Here is a tiny trained network, its code and every weight. The questions are about switching its units off for an input and a class, where a switched-off unit gives its printed mean instead of its output.

import numpy as np


def w(rows, s, z=0):
    codes = np.array(rows[::2]) - 128.0
    scale = np.full(codes.shape[1], s)
    scale[-1] = z or s
    return codes * scale


def norm(h):
    return h / np.sqrt((h * h).mean(-1, keepdims=True) + 1e-5)


def f(y):
    return np.maximum(y, 0)


def log_softmax(a):
    a = a - a.max(-1, keepdims=True)
    return a - np.log(np.exp(a).sum(-1, keepdims=True))


def net(x, mask):
    res = np.array(x, float).reshape(1, 4) / 4 @ E
    u = 0
    for l in range(3):
        y = f(norm(res) @ A[l][:, :-1].T + A[l][:, -1])
        res = res + np.where(mask[u : u + 14], y, B[l][:, -1]) @ B[l][:, :-1]
        u += 14
    return log_softmax(norm(res)[-1] @ U[:, :-1].T + U[:, -1])


A, B = {}, {}
E = w([
[138,120,114,235,167,170,144,167,105,84,104],'x0',
[151,157,88,99,82,96,71,165,53,113,46],'x1',
[143,204,164,139,175,77,165,84,135,90,81],'x2',
[253,127,113,127,129,161,67,103,207,120,117],'x3',
],0.0014)
A[0] = w([
[101,91,205,117,185,148,167,110,182,137,184,122],'0.n1',
[84,39,96,103,82,156,107,150,151,158,192,93],'0.n2',
[108,76,93,183,86,201,126,201,152,126,152,76],'0.n3',
[121,122,117,74,140,106,132,70,175,182,127,81],'0.n4',
[136,170,76,128,156,104,89,253,50,89,50,127],'0.n5',
[123,116,93,214,208,142,184,159,168,73,176,116],'0.n6',
[63,199,115,171,126,178,160,145,69,91,154,114],'0.n7',
[20,121,171,101,104,117,197,94,72,175,121,161],'0.n8',
[150,87,144,185,224,178,183,153,141,135,194,100],'0.n9',
[132,208,171,165,203,95,192,102,134,52,122,111],'0.n10',
[182,176,158,132,139,173,91,42,178,69,98,113],'0.n11',
[136,162,168,71,139,71,144,131,182,122,128,48],'0.n12',
[218,100,119,134,112,196,83,111,194,155,138,90],'0.n13',
[115,93,113,61,118,89,157,98,148,136,124,2],'0.n14',
],0.0017,0.0014)
B[0] = w([
[99,147,63,108,62,132,135,103,136,102,67,221],'0.n1',
[170,139,141,92,203,136,151,61,67,121,92,204],'0.n2',
[170,134,152,90,188,104,118,63,71,163,119,184],'0.n3',
[135,178,137,175,111,131,57,143,87,92,165,176],'0.n4',
[74,97,121,144,78,132,96,47,212,131,113,234],'0.n5',
[127,207,182,132,61,128,52,119,115,162,178,224],'0.n6',
[173,128,113,116,149,98,100,191,169,142,131,198],'0.n7',
[210,130,75,104,155,68,95,178,196,114,135,250],'0.n8',
[92,144,79,113,56,133,106,91,152,108,68,216],'0.n9',
[156,4,134,93,145,159,98,97,65,200,127,238],'0.n10',
[108,90,109,105,161,47,136,196,125,148,131,231],'0.n11',
[138,90,136,124,122,193,83,123,64,148,132,164],'0.n12',
[107,126,95,118,162,51,146,204,136,136,146,223],'0.n13',
[154,172,166,111,106,129,78,129,111,120,159,139],'0.n14',
],0.002,0.0017)
A[1] = w([
[80,117,137,101,97,104,135,129,109,120,137,94],'1.n1',
[133,156,203,94,78,139,112,130,120,99,178,25],'1.n2',
[27,124,157,130,114,90,214,193,56,127,151,67],'1.n3',
[156,212,206,126,182,98,193,73,153,108,67,121],'1.n4',
[151,198,203,137,171,118,180,82,92,119,73,44],'1.n5',
[126,56,96,103,86,254,147,184,106,164,176,8],'1.n6',
[134,163,91,116,89,162,127,96,95,112,119,69],'1.n7',
[147,155,95,58,136,76,108,114,116,137,139,141],'1.n8',
[142,152,119,226,155,180,146,167,99,65,121,69],'1.n9',
[138,96,118,119,96,81,59,131,152,137,122,159],'1.n10',
[136,117,132,201,137,187,132,170,110,54,95,81],'1.n11',
[106,97,127,186,117,142,84,131,132,161,114,116],'1.n12',
[83,124,176,139,175,194,193,83,207,145,202,67],'1.n13',
[151,118,106,108,147,146,118,185,73,183,166,72],'1.n14',
],0.0025,0.0011)
B[1] = w([
[194,154,144,169,146,149,89,139,162,120,128,168],'1.n1',
[122,175,164,129,127,143,137,136,99,181,153,139],'1.n2',
[252,153,66,124,185,71,90,186,215,123,141,199],'1.n3',
[123,20,113,105,122,132,86,136,69,127,171,213],'1.n4',
[136,48,119,88,146,178,105,109,91,119,160,171],'1.n5',
[154,57,197,113,158,59,78,66,52,83,124,179],'1.n6',
[119,115,114,140,126,170,190,98,146,104,133,140],'1.n7',
[104,140,159,204,143,197,144,143,112,133,158,255],'1.n8',
[84,186,198,120,99,140,103,137,97,231,186,174],'1.n9',
[95,141,158,161,152,149,211,130,121,110,136,251],'1.n10',
[83,185,176,106,103,145,108,121,130,188,180,170],'1.n11',
[110,186,167,95,142,140,163,119,121,161,137,173],'1.n12',
[77,136,78,165,30,79,124,105,132,51,31,208],'1.n13',
[121,119,167,121,180,114,155,86,122,78,92,165],'1.n14',
],0.0026,0.0022)
A[2] = w([
[160,118,115,110,117,124,128,159,73,115,80,137],'2.n1',
[123,130,145,132,169,118,158,185,144,126,125,175],'2.n2',
[160,148,120,127,165,109,147,173,152,97,121,150],'2.n3',
[113,143,93,126,68,164,113,149,95,121,69,1],'2.n4',
[120,183,165,38,75,112,153,114,149,155,184,86],'2.n5',
[97,144,78,121,56,109,109,127,132,121,66,75],'2.n6',
[105,118,88,163,57,133,125,83,168,110,128,72],'2.n7',
[204,121,116,141,149,121,122,175,194,134,131,63],'2.n8',
[146,141,131,63,111,129,145,125,121,148,149,83],'2.n9',
[211,131,127,129,136,162,120,136,200,118,122,30],'2.n10',
[137,162,121,115,86,151,130,141,94,105,46,41],'2.n11',
[104,145,131,166,167,178,254,127,137,130,106,136],'2.n12',
[114,137,90,119,151,80,148,175,145,141,114,38],'2.n13',
[102,71,128,119,163,107,121,125,75,132,116,105],'2.n14',
],0.0029,0.00091)
B[2] = w([
[95,100,157,156,130,97,147,88,152,116,182,221],'2.n1',
[129,163,112,83,115,170,128,159,158,125,103,195],'2.n2',
[132,115,95,86,149,162,132,160,184,115,138,216],'2.n3',
[87,127,162,151,100,91,187,59,189,93,120,180],'2.n4',
[115,187,162,250,132,197,76,180,87,191,92,247],'2.n5',
[101,105,134,174,119,144,204,97,215,63,142,219],'2.n6',
[100,133,143,137,78,98,190,123,133,76,58,223],'2.n7',
[62,185,57,76,149,54,133,202,119,104,162,252],'2.n8',
[107,133,138,218,165,144,104,145,108,125,118,182],'2.n9',
[59,149,67,99,183,36,117,212,120,142,174,227],'2.n10',
[76,81,124,162,81,120,177,83,191,111,169,188],'2.n11',
[197,133,155,50,144,222,150,149,155,83,58,161],'2.n12',
[150,159,71,112,142,126,105,148,179,124,158,188],'2.n13',
[210,98,131,88,125,155,92,102,153,103,136,249],'2.n14',
],0.0025,0.0014)
U = w([
[130,163,38,88,180,62,112,216,170,119,160,144],'0',
[73,115,122,166,40,108,192,61,182,72,93,140],'1',
[183,42,156,84,162,126,82,68,46,116,147,139],'2',
[100,216,181,183,112,180,87,152,87,223,146,135],'3',
[188,164,125,61,138,213,201,145,131,118,50,101],'4',
[213,162,19,88,61,125,242,113,24,247,33,6],'5',
[212,157,21,93,67,123,255,113,25,254,39,2],'6',
],0.0084,0.0096)

Each question gives the input, the list of numbers given to net, and the class t.
The units are the neurons (one row each of A and B). Each row of codes is followed by its name. A weight is (code - 128) times the scale printed after its matrix; where a second scale follows, it is the last column's (A, B and U).
mask holds one flag per neuron, layer by layer. A switched-off neuron (its flag False) gives its mean, the last column of its row in B, instead of its output. The means were averaged over made-up inputs and are rounded, as every weight is.
A unit's drop is (log p(t) with every unit on - log p(t) with that unit switched off) / (log p(t) with every unit on - log p(t) with every unit switched off).
The circuit of an input: a set's keep is (log p(t) with only the set's units on - log p(t) with every unit switched off) / (log p(t) with every unit on - log p(t) with every unit switched off). Starting from the 12 units with the biggest drops (on a tie, the unit counted first), units are removed one at a time, each time the one whose removal leaves the highest keep (on an exact tie, the one counted first), for as long as the keep stays at least 0.8.
circuit, biggest first: the units of the circuit, biggest drop first
most important unit: the unit with the biggest drop
top k neurons: the k neurons with the biggest drops, biggest first
top k neurons in layer l: the k neurons of layer l with the biggest drops, biggest first
drop of u: that unit's drop, to one decimal
input [-2,2,2,-1], class 4: most important unit	2.n12
input [8,-5,7,3], class 3: top 4 neurons	[1.n9 1.n11 0.n6 0.n2]
input [8,-4,7,-2], class 3: top 3 neurons in layer 0	[0.n6 0.n2 0.n3]
input [2,1,3,3], class 4: top 4 neurons	[1.n10 0.n11 1.n3 0.n8]
input [-8,-4,-6,3], class 3: circuit, biggest first	[2.n5 1.n4]
input [-8,6,-5,1], class 3: top 4 neurons	[1.n13 2.n5 0.n1 0.n9]
input [-4,-4,-4,-5], class 0: top 2 neurons	[1.n3 0.n10]
input [2,-2,-2,-1], class 4: top 3 neurons	[2.n12 1.n13 0.n3]
input [5,5,-2,4], class 1: top 4 neurons	[0.n5 1.n3 1.n8 0.n8]
input [3,-7,1,5], class 1: top 2 neurons	[1.n13 0.n8]
input [3,-2,6,-6], class 0: top 2 neurons	[1.n3 0.n2]
input [3,-8,-5,8], class 0: top 2 neurons	[2.n10 0.n13]
input [-1,3,8,7], class 2: top 2 neurons in layer 0	[0.n8 0.n7]
input [8,-5,0,2], class 3: most important unit	1.n9
input [2,-7,-2,-8], class 0: top 2 neurons in layer 0	[0.n5 0.n8]
input [7,5,8,-3], class 2: top 2 neurons in layer 1	[1.n5 1.n4]
input [2,-8,4,-8], class 0: top 4 neurons	[1.n3 0.n5 0.n8 0.n7]
input [6,5,-6,-4], class 2: top 3 neurons in layer 1	[1.n6 1.n13 1.n8]
input [-7,-6,7,1], class 2: top 2 neurons	[1.n4 0.n5]
input [-1,2,0,3], class 4: most important unit	1.n10
input [1,5,7,-7], class 0: top 3 neurons	[1.n3 0.n2 1.n6]
input [-3,-8,2,6], class 1: top 3 neurons	[1.n13 0.n8 1.n3]
input [1,6,4,4], class 1: top 2 neurons	[1.n3 0.n8]
input [2,-7,-6,-2], class 1: top 2 neurons	[1.n13 0.n10]
input [-5,3,-7,-5], class 2: drop of 0.n13	0.1
input [6,-5,3,-8], class 0: drop of 1.n3	1.6
input [1,0,-7,4], class 2: circuit, biggest first	[1.n6]
input [0,8,-1,6], class 1: drop of 1.n3	0.3
input [-6,7,1,-1], class 1: drop of 1.n3	0.0
